Mimun:  96  83 100  75  47 126 188  37  20
nusut: 111 178 200 176 194 227 141 125 173
bomil: 178 194 125 141 111 176 227 174 200
remu: 164 112 149  79 147  95 216 212 111
das: 100 126  75 188  21  96  47  37  83
Pepel: 157 124 135  32 142 115  79 140 147
order:  83  37  96 100 188  21  75 126  47 -> das
order: 200 178 194 125 141 111 176 227 174 -> bomil
order: 178 200 176 194 227 141 125 173 111 -> nusut

mupat: 129 116 178 148  77  70 130 185 170 125 158 107  92 210
robi: 135 114 103 117 171  11 108  97 120 137  36 117 112 171
tuned:  87 151 154 172 161 121  20 107 152 155 156  35 155 150
Naf: 149 129 130 107  77 178 210 158 125  92 170 185 116  70
bivur:  87 172  35 121 151 155 154 108 152  20 155 161 150 156
order: 155 150  87 151 154 172 161 121  20 107 152 155 156  35 -> tuned
order:  20  35  87 107 121 150 151 152 154 155 155 156 161 172 -> tuned
order:  70  77  92 107 116 125 129 130 149 158 170 178 185 210 -> Naf

Damik: 117 169 140 155 116 124 162 129 144  89 181  88 116 144 111 140 190 141 161  54 139  97 133 138 104 100 168 199 124 159  82 128 142 134  78 168 170 123  95 161 106  92  98 122  91
pip:  84  97 188 111 122 136 150 101 118 120 123 127 156 136 132 121 120 106 143 121 131 120 121 117 104 110 156 162 125 165  94  26 125 131 125 102 145 133 110 153 128 162 172  98 171
gorof: 162  89 120 147 107 111 190 169 130 159 166 124 163  94 123 103 115 140 153  75 178 131 171  76 151 119 125 152 122 109  73 156 180 104  98 145 105 100  98 140 149  95  96 121 180
zeso: 152 138 161 120 106 118  75 121 211 115 119 156 137 171 166 132 112 143 170  44 102 207 139 162  91 177 223 150 114 176  81  90 171 192  85 120 134 124 107 142 150 135  89 152 151
rodob:  91 137 123 125  80 146  96 141  96 134 128 131 147 103 159 168 146 183 101  99 138 120 111 164 133 143 163  94 102 134 111 139 160 125 153  99 149  97  98 200  97 127 122 153 136
diz: 129  89 135 148 145 136 144 118 110 151 184 171 144 149 167 135  94 170 133 102 118  94 160 110  60 105 137  64 151 164 151 125  93 113 149 101 149  97 102 155 141  84 129 110 122
Kuz: 151 125 155 149 110 150 101 133 144 105 110 145  93 110  64  94 118 113 129 149 167 160 102  89 170  84 129 151 102 151 122 184 137 135 141 118  94 135 164 136  60 171 144  97 148
nuzeg: 152 132 148 140 104 143 101  93  52 111 170 132 116  75 128 134 138 137 133 132  97  79 149 129 125 174 100 113 145 139 102 101 148 141 165 100 132 173 119 125  98 123 139 122 102
order: 148  97 144 171  60 136 164 135  94 118 141 135 137 184 122 151 102 151 129  84 170  89 102 160 167 149 129 113 118  94  64 110  93 145 110 105 144 133 101 150 110 149 155 125 151 -> Kuz
order: 211 115 119 156 137 171 166 132 112 143 170  44 102 207 139 162  91 177 223 150 114 176  81  90 171 192  85 120 134 124 107 142 150 135  89 152 151 152 138 161 120 106 118  75 121 -> zeso

fefas: 161 107  82 100 219 119 132 102 195 133 138 158 126  67 141 143 187 171 119 215  43 120  76 134 148 128 132 129 154 118 137 126 144 107 194  61 181  70 142 107  19 113 155 140 128 118  76
Rezap: 107 215 119  76 144 134 128 142  43 140 132 148 134 138 119 126 126 128 143 171 195 107 129 118 118 137 141 100 120 161 155 113 102 187  82 154  70 107 132  19 158  76 194 181 219  67  61
kunu: 156 110  72  95 237 130 133  92 209 134 148 147 107  75 137 147 173 153 109 193  35 116  77 135 150 129 137 123 159 109 143 136 155 106 196  73 172  83 152 111  24 111 154 153 120 107  69
zipi:  56 127 155  61 126 127  19  76 145 181 129 138 121 102 196 200 149 133 130 113 130 232 110 132 142 116  95  62 131 114 133 170 146 107 142 111 106 124 133 167  84 187 188 189  52 132 131
taveg: 114  61 131  19 146 124  62 131 132 155 188 142 110 102  76 133 142  95 145 149 127 181 196 126 107 170  56  84 189 130 200 133 133 167 132 127 232 187 129 106 138  52 113 111 116 130 122
order:  19  52  56  61  62  76  84  95 102 106 107 110 111 113 114 116 121 124 126 127 127 129 130 130 131 131 132 132 133 133 133 138 142 142 145 146 149 155 167 170 181 187 188 189 196 200 232 -> zipi
order:  56 138 129 107  52  84 142 181 188  62 122 131 142 132 187 196 124 189 146 133 110 155  61 114 170 130 130 116 126 133 232 127 149 106 113 145 133 111  19  76 167 200 132 102 131  95 127 -> taveg
order: 133  82  76 129 140  70 126 142  43 143  67 181  76 195 171 107 141 113 128 219 132 158 120 134 102 107 148 107 128 194 144 118 215 137 132 118 126 154 119  19  61 100 155 161 119 187 138 -> fefas
order:  61  67 219 181 194  76 158  19 132 107  70 154  82 187 102 113 155 161 120 100 141 137 118 118 129 107 195 171 143 128 126 126 119 138 134 148 132 140  43 142 128 134 144  76 119 215 107 -> Rezap

temin: 116 123 128 133 134 152 157 158 139 138 125 131 144 119 132 133 137 107 157 129 131 110 132 132 128  94 123  93 110 119 153 120 136 127 134 156  69 126 116  80 139 139 107
rak: 163 107 133 116 135 139 124  61 172 111  99 161 127 128 165  84 126 155  80 103 140 129 109 138 102 172 157 133  95 137 144 169 118 130  90 189 139 150 155 147 103 112 129
gik: 135 129 146 102 135 132 131  59 173  94 108 160 148 120 141  47 118 121  81  77 131 121 103 162 111 138 143 130 125 107 133 139 134 133 129 175 136 134 133 153 134 134 165
fub: 171 104 134 117 135 141 123  49 179 110  93 167 123 129 174  77 126 160  70 100 141 130 107 140  98 184 163 137  88 138 148 178 116 132  80 200 140 154 161 153  98 109 128
vub: 144 150 151 118 122 113 138  83 157 115  96 159 130 126 139  75 115 116  90 106 118 113 136 162 113 161 142 145 110  95 136 139 125 133 114 150 118 138 118 170 151 130 158
fotig: 135 141 147 113 128 120 135  82 158 108 107 154 138 123 135  70 117 117  93  96 124 118 123 159 116 145 138 137 121 102 133 134 130 131 126 154 125 132 121 158 145 134 159
zavup: 171 104 134 117 135 141 123  49 179 110  93 167 123 129 174  77 126 160  70 100 141 130 107 140  98 184 163 146 115  77 138 140 130 137 121 173 122 137 114 186 160 139 185
fup: 139 119 129 122 133 133 126 103 145 119 119 139 129 128 140 109 128 138 110 115 134 129 118 132 119 141 138 128 119 131 134 143 125 129 116 151 134 135 140 133 118 123 129
beve: 144 150 151 118 122 113 138  83 157 115 122 159 130 126 139  75 115 116  90 106 118 113 136 162 113 161 142 145 110  95 136 139 125 133 114 150 118 138 118 137 151 130 132
zedid: 178 179 123 135 137  49 104 167  98  98 107  88 141 174 160 140 200  93 129 153 184 148 163 100 132 154 141 126 138 116 129 123  80 161 109 110  70 134  77 130 171 117 140
order: 107 139 139  80 116 126  69 156 134 127 136 120 153 119 110  93 123  94 128 132 132 110 131 129 157 107 137 133 132 119 144 131 125 138 139 158 157 152 134 133 128 123 116 -> temin
order: 128 109  98 153 161 154 140 200  80 132 116 178 148 138  88 137 163 184  98 140 107 130 141 100  70 160 126  77 174 129 123 167  93 110 179  49 123 141 135 117 134 104 171 -> fub
order: 160 174 141 178 117 109 148 153 140 179 163 107 104 123  77 129 141 171 110 130 137 140 167 161 138 129  88  70 132 135  49 184 123 134  98 126 200  80 116 154 100  98  93 -> zedid
order: 160 148 120 141  47 118 121  81  77 131 121 103 162 111 138 143 130 125 107 133 139 134 133 129 175 136 134 133 153 134 134 165 135 129 146 102 135 132 131  59 173  94 108 -> gik

butu: 153 114 103 229 157
Rik: 114 153 156 103 229
zek: 103 114 153 229 155
order: 103 114 153 157 229 -> butu
order: 153 229 156 114 103 -> Rik
order: 156 103 229 114 153 -> Rik

Mol: 148 110 161 127 133  97 193 155 142 116 120 178 170 140 124 112
Gali:  93 115  68  72  81  78 126  71 114 125 114  61 101  68 125  76
kog: 142 133 170 193 116 124 161  97 120 148 127 112 110 178 154 140
order:  97 110 112 116 120 124 127 133 140 142 148 154 161 170 178 193 -> kog
order:  61  68  68  71  72  76  78  81  93 101 114 114 115 125 125 126 -> Gali
order: 140 124 112 148 110 161 127 133  97 193 155 142 116 120 178 170 -> Mol
order: 120 148 127 112 110 178 154 140 142 133 170 193 116 124 161  97 -> kog
order:  97 110 112 116 120 124 127 133 140 142 148 155 161 170 178 193 -> Mol

Teg: 130 124 115 132 126 139
rovo: 145 185 118 189 157  86
veped: 148 106 129  89 134 103
rigu: 107 129  89 103 148 134
Nuluf:  79 161 175 144 142  66
rez: 129 105 148  89 134 103
zibef:  87 155 184 198 186 184
zira: 198 187 155 184 184  87
Vareg: 111 173 137 193 180 229
zikos:  92 160  62  94 145 143
order: 134 103 148 106 129  89 -> veped
order:  87 155 184 184 186 198 -> zibef
order: 103 134 129 107 148  89 -> rigu
order: 103 129 105 148  89 134 -> rez
order: 103 134  89 129 106 148 -> veped
order:  62  94 145 143  92 160 -> zikos
order: 229 180 193 137 173 111 -> Vareg

baz: 115 147 157  99  90 165 115 141 128 157 158 113 123 118 118 116 154 104 143 137 123 139  98 122 130  95 127  94 141 173 145 117 131  77  86 122 104 139 160 116  98 155  94  87 100 165 111 134  90 108 148 146
Zenu: 117 122 111 154 143  98 127 118 118 146  94 158 122 145  86 139 100 134  94  77 148 173 104 155 128  98 123 157 137 115 139 141 165 130  90 115 165 141 116 104 147 108 131 160 123  95 116  87  99  89 157 113
Keb: 148 173  90 155 122  90 100 118 157 134 165 113  99 146 165 154 131 143 115 158  98 123 117 115 130  94 145 108 123 141 104  87 118 157 122  95  94 116 111 116 148 137 160 127  86 141 139  77 104 139  98 128
order:  77  86  87  89  90  94  94  95  98  98  99 100 104 104 108 111 113 115 115 116 116 117 118 118 122 122 123 123 127 128 130 131 134 137 139 139 141 141 143 145 146 147 148 154 155 157 157 158 160 165 165 173 -> Zenu
order: 100 165 111 134  90 108 148 146 115 147 157  99  90 165 115 141 128 157 158 113 123 118 118 116 154 104 143 137 123 139  98 122 130  95 127  94 141 173 145 117 131  77  86 122 104 139 160 116  98 155  94  87 -> baz

Rituv: 214 196 142  89 128 101  44 156  26
tavur: 150 110 142 153 120 115 139 136  97
lufo: 109 139 115 142 150  97 137 153 120
Doba:  97 139 153 120 150 110 137 142 115
popu:  97 138 115 142 109 120 150 139 153
order: 115 150 110 120 142  97 136 139 153 -> tavur
order:  97 136 139 115 120 153 142 110 150 -> tavur
order:  26 214 196 142  89 128 101  44 156 -> Rituv
order: 137 142 115  97 139 153 120 150 110 -> Doba
order: 137 153 120 109 139 115 142 150  97 -> lufo

